Below is a small trained network, with its code and all its weights. Each question gives an input and a class and asks what happens when units are switched off, that is, made to give their printed mean instead of their output.

import numpy as np


def w(rows, s, z=0):
    codes = np.array(rows[::2]) - 128.0
    scale = np.full(codes.shape[1], s)
    scale[-1] = z or s
    return codes * scale


def f(y):
    return y / 2 * (1 + np.tanh(0.7978845608 * (y + 0.044715 * y**3)))


def log_softmax(a):
    a = a - a.max(-1, keepdims=True)
    return a - np.log(np.exp(a).sum(-1, keepdims=True))


def net(x, mask):
    res = np.array(x, float).reshape(1, 5) / 4 @ E
    y = f(res @ A[0][:, :-1].T + A[0][:, -1])
    res = res + np.where(mask, y, B[0][:, -1]) @ B[0][:, :-1]
    return log_softmax(res[-1] @ U[:, :-1].T + U[:, -1])


A, B = {}, {}
E = w([
[147,96,107,182,120,107,63,197,33,80],'x0',
[168,180,238,138,155,92,149,203,143,109],'x1',
[165,50,186,43,110,77,123,71,102,66],'x2',
[164,182,120,97,62,84,45,135,201,134],'x3',
[210,79,108,80,147,250,121,180,150,163],'x4',
],0.012)
A[0] = w([
[109,108,87,135,109,143,61,144,70,99,186],'N1',
[182,69,150,69,120,158,114,135,122,140,115],'N2',
[164,149,193,157,147,137,148,158,135,126,26],'N3',
[122,84,59,123,102,133,100,32,118,159,155],'N4',
[113,183,128,128,146,66,119,88,98,152,51],'N5',
[136,123,118,218,113,133,78,187,67,127,63],'N6',
[123,154,159,108,151,140,168,71,207,157,66],'N7',
[147,213,255,106,171,88,185,211,109,118,98],'N8',
[138,128,129,140,137,111,47,182,55,100,84],'N9',
[151,71,111,130,149,96,58,139,87,76,71],'N10',
[130,170,78,82,67,127,77,114,134,124,94],'N11',
[69,185,113,174,102,71,177,100,112,87,73],'N12',
[134,162,141,123,120,101,10,122,209,113,142],'N13',
[88,230,71,231,161,146,139,182,143,188,65],'N14',
[100,154,130,91,137,109,64,118,176,136,159],'N15',
[104,63,162,167,203,153,252,81,86,154,203],'N16',
[96,145,162,79,138,133,166,50,168,208,101],'N17',
[171,183,152,121,86,125,102,131,173,105,85],'N18',
[148,65,186,51,133,65,130,69,113,43,67],'N19',
[168,112,106,112,196,193,112,197,152,197,153],'N20',
[83,113,73,136,109,159,129,54,70,134,1],'N21',
[98,101,136,164,184,141,222,131,86,105,32],'N22',
[187,125,189,148,105,107,171,138,122,114,160],'N23',
[164,127,127,137,49,110,97,127,154,170,72],'N24',
[53,159,171,183,128,78,122,72,111,95,136],'N25',
],0.012,0.0058)
B[0] = w([
[91,190,170,135,69,128,163,147,138,140,201],'N1',
[141,75,137,124,127,79,132,169,210,104,199],'N2',
[182,124,69,241,102,162,161,89,126,105,158],'N3',
[111,169,132,255,106,170,89,166,158,156,212],'N4',
[172,79,87,90,109,135,175,135,176,93,163],'N5',
[148,180,156,79,106,183,174,107,125,155,194],'N6',
[131,199,166,48,75,186,188,78,100,119,190],'N7',
[115,167,72,215,94,162,97,120,145,146,232],'N8',
[174,175,190,76,82,183,186,75,112,98,200],'N9',
[183,175,176,97,129,171,165,98,126,158,201],'N10',
[158,133,70,145,127,87,109,130,75,121,175],'N11',
[139,79,121,86,90,114,156,141,202,79,192],'N12',
[173,119,109,86,153,108,63,159,59,129,207],'N13',
[79,85,185,110,213,48,114,75,154,254,220],'N14',
[138,122,125,112,108,129,119,182,87,131,174],'N15',
[148,159,109,100,121,81,96,207,59,122,249],'N16',
[142,210,192,114,92,190,192,76,98,124,206],'N17',
[167,112,106,148,126,135,131,192,60,142,177],'N18',
[83,91,178,142,230,63,120,97,165,245,248],'N19',
[66,44,130,87,39,84,121,142,201,74,218],'N20',
[144,137,66,183,103,180,115,144,155,159,182],'N21',
[207,115,67,78,148,62,99,144,23,109,189],'N22',
[107,144,133,197,103,141,104,135,140,137,181],'N23',
[173,91,78,121,145,95,167,167,40,121,163],'N24',
[140,78,115,107,74,110,122,185,197,63,207],'N25',
],0.0097,0.019)
U = w([
[137,211,183,55,89,172,188,84,122,146,119],'0',
[149,111,47,83,129,75,97,177,19,142,111],'1',
[109,82,163,117,188,75,121,93,190,249,114],'2',
[131,37,99,78,81,111,141,150,248,73,117],'3',
[127,166,51,250,97,164,100,126,165,166,118],'4',
[76,175,171,97,110,102,51,172,155,111,250],'5',
[111,88,102,133,168,129,122,60,128,130,114],'6',
],0.012,0.019)

Each question gives the input, the list of numbers given to net, and the class t.
The units are the neurons (one row each of A and B). Each row of codes is followed by its name. A weight is (code - 128) times the scale printed after its matrix; where a second scale follows, it is the last column's (A, B and U).
mask holds one flag per neuron, in row order. A switched-off neuron (its flag False) gives its mean, the last column of its row in B, instead of its output. The means were averaged over made-up inputs and are rounded, as every weight is.
A unit's drop is (log p(t) with every unit on - log p(t) with that unit switched off) / (log p(t) with every unit on - log p(t) with every unit switched off).
The circuit of an input: a set's keep is (log p(t) with only the set's units on - log p(t) with every unit switched off) / (log p(t) with every unit on - log p(t) with every unit switched off). Starting from the 12 units with the biggest drops (on a tie, the unit counted first), units are removed one at a time, each time the one whose removal leaves the highest keep (on an exact tie, the one counted first), for as long as the keep stays at least 0.8.
circuit, biggest first: the units of the circuit, biggest drop first
most important unit: the unit with the biggest drop
top k neurons: the k neurons with the biggest drops, biggest first
drop when u is switched off: that unit's drop, to one decimal
input [-6,3,-5,-7,0], class 1: top 2 neurons : [N16 N22]
input [-1,4,8,-1,7], class 2: top neuron : [N19]
input [8,6,-5,8,0], class 0: top 3 neurons : [N9 N6 N16]
input [-2,4,5,0,-6], class 3: top 2 neurons : [N25 N14]
input [2,-2,5,3,-7], class 3: top 3 neurons : [N25 N14 N12]
input [5,0,-8,5,8], class 2: top 2 neurons : [N14 N25]
input [-4,4,-7,-3,7], class 2: top 3 neurons : [N14 N25 N12]
input [5,7,-6,0,-5], class 4: top 4 neurons : [N8 N19 N3 N20]
input [-1,7,-2,-1,6], class 4: top 3 neurons : [N8 N3 N25]
input [5,2,-8,8,1], class 1: top 4 neurons : [N19 N13 N24 N18]
input [4,0,-4,-1,1], class 0: top 2 neurons : [N19 N6]
input [0,-7,-3,1,-7], class 3: top 4 neurons : [N12 N25 N8 N5]
input [6,1,5,4,5], class 0: top 3 neurons : [N9 N10 N14]
input [7,8,-7,-5,-7], class 4: top 4 neurons : [N8 N3 N19 N20]
input [-5,1,-3,8,7], class 1: most important unit : N13
input [-4,7,-3,-7,-4], class 1: top 2 neurons : [N22 N16]
input [3,4,2,1,-5], class 3: circuit, biggest first : [N25 N12]
input [-1,-5,1,6,-7], class 3: drop when N5 is switched off : 0.5
input [1,7,-5,-6,-2], class 4: drop when N19 is switched off : 0.4
input [-7,-5,-8,5,1], class 2: circuit, biggest first : [N14]
input [6,-4,2,5,0], class 0: drop when N9 is switched off : 0.1
input [-1,3,6,0,-5], class 2: drop when N9 is switched off : 0.0
